Each row has two labels, one from each of two sets.
[ 27 -10   5  14  -1  -8  11  -3  -8   5 -14   1  -4   4 -17 -12 -11   6
 -28  15   7 -16  15 -22   2   2   7   7  -8   6  -5   8   9  -5  11   1
   4   3   8  -4 -19  -6 -18 -15   0 -11   0   8  -9   3 -27  17 -12 -15
 -17 -10 -22  15 -24 -17  -3   6  16]
T & W
[ 14 -15 -25  29   8  -3   5  -6  -2 -11   5  -6  -3  -6 -18  -3  -7  19
   6   3  -6  -4   5 -15  -1  -9 -19 -10  -1   8  -7  21  10   1  -4  -2
  21   9   5 -12  -9  16 -10 -21  12   4 -21  -2  -9  -8  -6   4  -4 -17
  -6   1  -5  22 -21 -19  -5  -8  -7]
F & W
[ 10 -11  12  19  12   3   7  -3  -4 -13 -25  10  12   1  -8  17 -24   4
  12   6 -11  -4  -1 -12   8  -9 -20 -19   8 -13  -3  16   0  -2   2   2
  -1   9   7  -3 -24   5   9 -14  12  10   3   1 -24  -8 -18  17   9  -8
  -6 -12  -5  19 -26 -15   0 -35   8]
C & X
[ 11 -12   4  19   9   9   8  -6   6  -5 -19 -10  -1   5  -4  12 -18   3
  -1   1 -22  -3  -4  -9   2  -2 -13  -9   2  -7  -4  17   2   2   3  -2
   4  12  12  -5 -15   1   2 -10  11   5 -10   1 -15 -11   0  16   9  -2
 -11  -5  -6  10 -22  -7  -5  -6   7]
C & X
[ -8   0 -37   5   9   9 -14 -14 -15 -15  17 -17   3  -3   1   9  -8  18
   0  -6  -1   7   7   5 -14  11 -40  -9   4   1  -4  22   8  -1  -6  -4
   2  17   1  -1   3   7   0 -12 -26   3   3   2   4 -13  -7  -2   9 -20
   5   1  -1  -4 -12  -3   0 -18   0]
F & X
[ 13  -9  -2   3   8   4  13  -5  -4 -17 -12   3   0   6 -13 -11  -8  12
 -19   0  -3   5   3 -11 -11   5   0   0   2  -5  -1   7   2  -1   4  -8
 -13  11   0  -6 -14 -10   2  -6  -5   8  10   7  -2  -8 -20   3   6 -18
 -12  -8 -15  24 -11  -7 -23  -7   7]
T & X
[ 12  -5  -8  13   9   1  -5   5  -6   5  -1  -4   3  -1  -9   1  -3  16
  11   1 -10  -1   5  -1  10   2 -10  -4   7 -12  -7   0   4   9   2   5
   4   4   7   1  16   7  -4   2  -4  25 -15  -3 -11  -3  -8   1   5 -16
  -2   8  -1   8  -5  -1  -1 -16  -5]
F & W
[ 25  -1   6  14   8  -4  10 -11 -12 -22 -17   0  -5  -1 -20 -14 -15  20
 -25   4  -5  -1  -5 -21 -14  12 -24  -1  -9   5  -3  21  10  15   2   1
  13  11   5  -3 -21 -10  -8 -19  12  -3   8   9  -2  -5 -25  25  12 -27
 -24  -4 -16  22 -34 -13  -1  -2   7]
T & W
[  6 -21   7  27   9  -8  -1   2   0  -4  -1  -8   5   4  -3   4   3   8
  21  10 -10   2  18 -15  22 -10  -6  -9   7   1   3 -15   7   4  19  18
   5   7  12  -5 -17   3   1   1  15  33 -33   0   2  -3 -10  -6   3 -11
  -6   9  -4  22 -15  -7   1 -17   8]
F & W
[  8  -6 -24   5  -4  -6  -3  -2 -16  -2  -6  -1   8   1  -5  -7  -7   6
   8   8  -4 -12  -2  -3   3   3 -13   1   4   3   1  17   8   2  -4  -6
   4   8   0  10  -4   6  -8  -6   1  11   5   3 -10  -6  -8   8  -4  -9
  -6   1  -3   3 -20 -12  -5  12   9]
F & X
[ 23   7  -7  16   8  -2  -8  -8 -12 -10   3   6  12 -14 -17   2 -10  12
   9   1  -1  -5  -1  -9   2   0  -8  -6   4   1 -11  31   9   1  -3   4
 -18  10   5  -9 -16  13  -1 -17  13  13 -13  -7 -12  -4 -16  11  -8  -9
 -13 -11  -1  10 -23  -7  12  -8  10]
F & W
[ 14  10  -4  30  -5  15 -13   6 -11 -17  -4   3  -5  -7  -9 -13 -16   3
  -2 -22  -4 -11   0  -5  -3   2 -17   1   5  -3  -2  29  11   1  -9  -4
   6   7   5  -6 -16   8   3 -14   6  10   4  -2  -7  -6   1   8  -4 -18
 -11  -2  -5   3 -11  -4   1 -10   2]
F & X
[ 26   5 -17  28   9   8  -4   0  -9 -22  -3  -1   3  -4 -20   9 -14   6
   1   5  -2  10   7 -12  -4  -4 -18 -11   3  13  -2  15   4   0   1  13
  10  10   8  -7 -14  13 -10 -14  16   9 -13   5  -1 -14  -9  16   5 -12
 -26  -1  -4  26 -20 -11   6 -11   1]
F & W
[ 23   2  -9  26   8  -7  -2  -2  -3   0  17   8   1 -12  -7  -2 -20  13
  -5   2  -7  -2   8  -7   1   0 -14   3   2  -2 -10  17   8   3   4   5
   8  10   5   5 -14  13  10 -16   2  19 -16  -3  -4  -4 -13   3  -1 -23
 -21   5   3  15 -20  -7   1 -10   7]
F & W
[  9   4  25  11  17  10  -3 -10  -9 -15 -12   6  10   7   4  13  -9  13
  14   2  -2   1   3  -6   6  -5 -24 -11  16 -10 -10  13  -2   2   3   1
  -8   8  16  -1 -16  -6  11  -6   7  22   7  -7 -14 -10 -24   7  18  -1
  12  -6  -5   1  -7  -2  -8  -9  -9]
C & X
[ 26   4  -9  29  18 -14  14   7 -11 -13  -9  -4   9  -6  -6  14 -17  15
  -2  10  -5  -2   5 -21  15  -3 -17   5  -3  -2  14  13  -1   1   5   8
  16  20  13 -24 -19   9   1  -6  13  18 -28   2  -4 -14   0  25  15 -16
 -11   2  -2  28 -36  -7   4 -16   7]
F & W
[  9   8 -31   9  11   3  19   4  32   0  15  -4  -3  -4 -20   1  -3  12
 -40  -5   7  12   3   0 -21  16 -19  -3 -20  10   5  14  -1   3   3  -6
  22  20   3  -5   5   7 -10 -16  13 -15  -3  11   3  -6  15   3   3  -4
 -17  -6  -6  11  -3  -5  -3   5 -16]
T & X
[ 15   3  17  16   2  -5   2   0  -2  -8  -8   7   7  -3 -18  -2 -11   0
   3  -4 -12   7  10  13  -2 -10  -9 -15  11   9   0  -1   7  -2   5  12
  -3   4   1  -3 -10   2   4  -5   2  -3  -2  -1  -2  -7  -6  20  -2 -16
  -7  -9   5  13  -1  -6   2  -7   4]
B & W
[ 16  -4 -25  20   0 -12  14  -2   1  -6   0   7 -13  -3 -36 -13  -2  12
 -28   4   8   4   5 -18 -15  10  -9   0 -19  12   5   9   2  -3   3   5
  22  10  -4 -10  -4   4 -23 -12   6  -7 -22   2  -3  -7  12  20   1 -16
 -14  -1 -12  27 -20 -14  -2   0   2]
T & W
[ 26   8  16  26  12  -7  -4 -17 -14 -11 -10   1   5  -2   4   6 -24   7
  16  -1   2  -3  -9  -3  13  -9 -10  -5  -5  -7 -12  16   6   1   8   6
   5   4   9   3 -20   0   0 -13  15   6 -14 -10 -11  -9  -6  22   6   0
  -7  -2 -11  21 -32 -11   5  -7  13]
C & W
[  1  -4 -17   6  -2   3  -8  -5  -8 -21  -1  -8   2   8 -13  -3 -15  13
 -11   7  -4  17   7   2 -29   5 -40 -21  -1  10 -13  12  -5  -2   1   5
  12  16   4  -9  -5   7  -4  -9  17  11 -14   0  -4  -4  -1   5  18 -13
  -1   4 -10   9 -22  -1   5 -14 -23]
F & W
[  9  -5   4  10  20  -1  11   7   0 -12 -17  -4   9  15  -5  20 -15  12
   8   6  -4   4   1  -9  16  -9 -29  -4   8 -10   3   0  -4   6   9   3
   5  19  14  -2 -19   4   7  -1   0  27 -33  10  -7  -5 -15  11  21  -5
  -6  11   2  19 -14   3  -7  -4  -4]
C & X
[ 11  -5  -6  22   6   4  10   4   0   0  -6  -1   2   6  -9  16  -3  -1
   7  10 -10   6   6 -22  18 -10 -12  -3  -2   5   8   2  -1   8  18   6
  11  11  14  -2 -13  -1   1  14  -7   6 -24   9  -7  -2 -20  14   7  -8
 -10   0  -6  13 -23   5  -7  -3   2]
F & X
[ 10 -16 -14   8  11   4 -10  -7  -8 -16  -7  -2  -2  11  -8 -11 -11  20
   4   7 -10   6  12  -9  -7   1 -25  -6   9  13  -6  21  -4  15   1  -2
   5  18   1  -4 -12   0  -6 -15   4  15  -1   2  -3 -16 -18  11   7 -17
  -7  -4 -14  13 -24   3   2 -15  -4]
F & W
[ 21  12 -22   2  -2   9  -4 -19 -15  -8  -8  -3 -15  -3  -9  -7  -6  10
 -14  -2   7 -12  -1 -30  -9  15  -4   2   3   6  -3  27   7   0  -6 -15
  -3   0   3  -1   1  -7 -14 -12   5 -12  23   1  -4 -11 -14   8  -9  -7
  -5 -14  -9   0  -4 -26  -5   5  -1]
T & X
[ 16  10  -5  29   3  -5   1 -14  -8   1  -6  -5   0 -10  -1  12 -14   6
  -8  -5   9 -13  -9 -13   6 -11   0  -6  -2 -11 -12  19   6   6   5   3
   4  -4  12  -1 -12  -3   7 -23   2  -9  -4  -1 -14 -11 -10  12 -27  -4
 -12  -1  -3   9 -14  -8  -5   8  18]
C & W
[ 17  -3   1  14  11  -9  14   7  -4  -9 -13   1   9   4 -18   7 -12  13
   1  14 -10   2   7 -15   5  -2 -25  -6   7   7  -5   5  11   0   9   8
  11  18   6  -2 -18   8  -5   0   7  24 -17   3  -6 -20 -14   6  16 -22
 -13  -1 -12  21 -24  -5  -4 -16 -10]
F & W
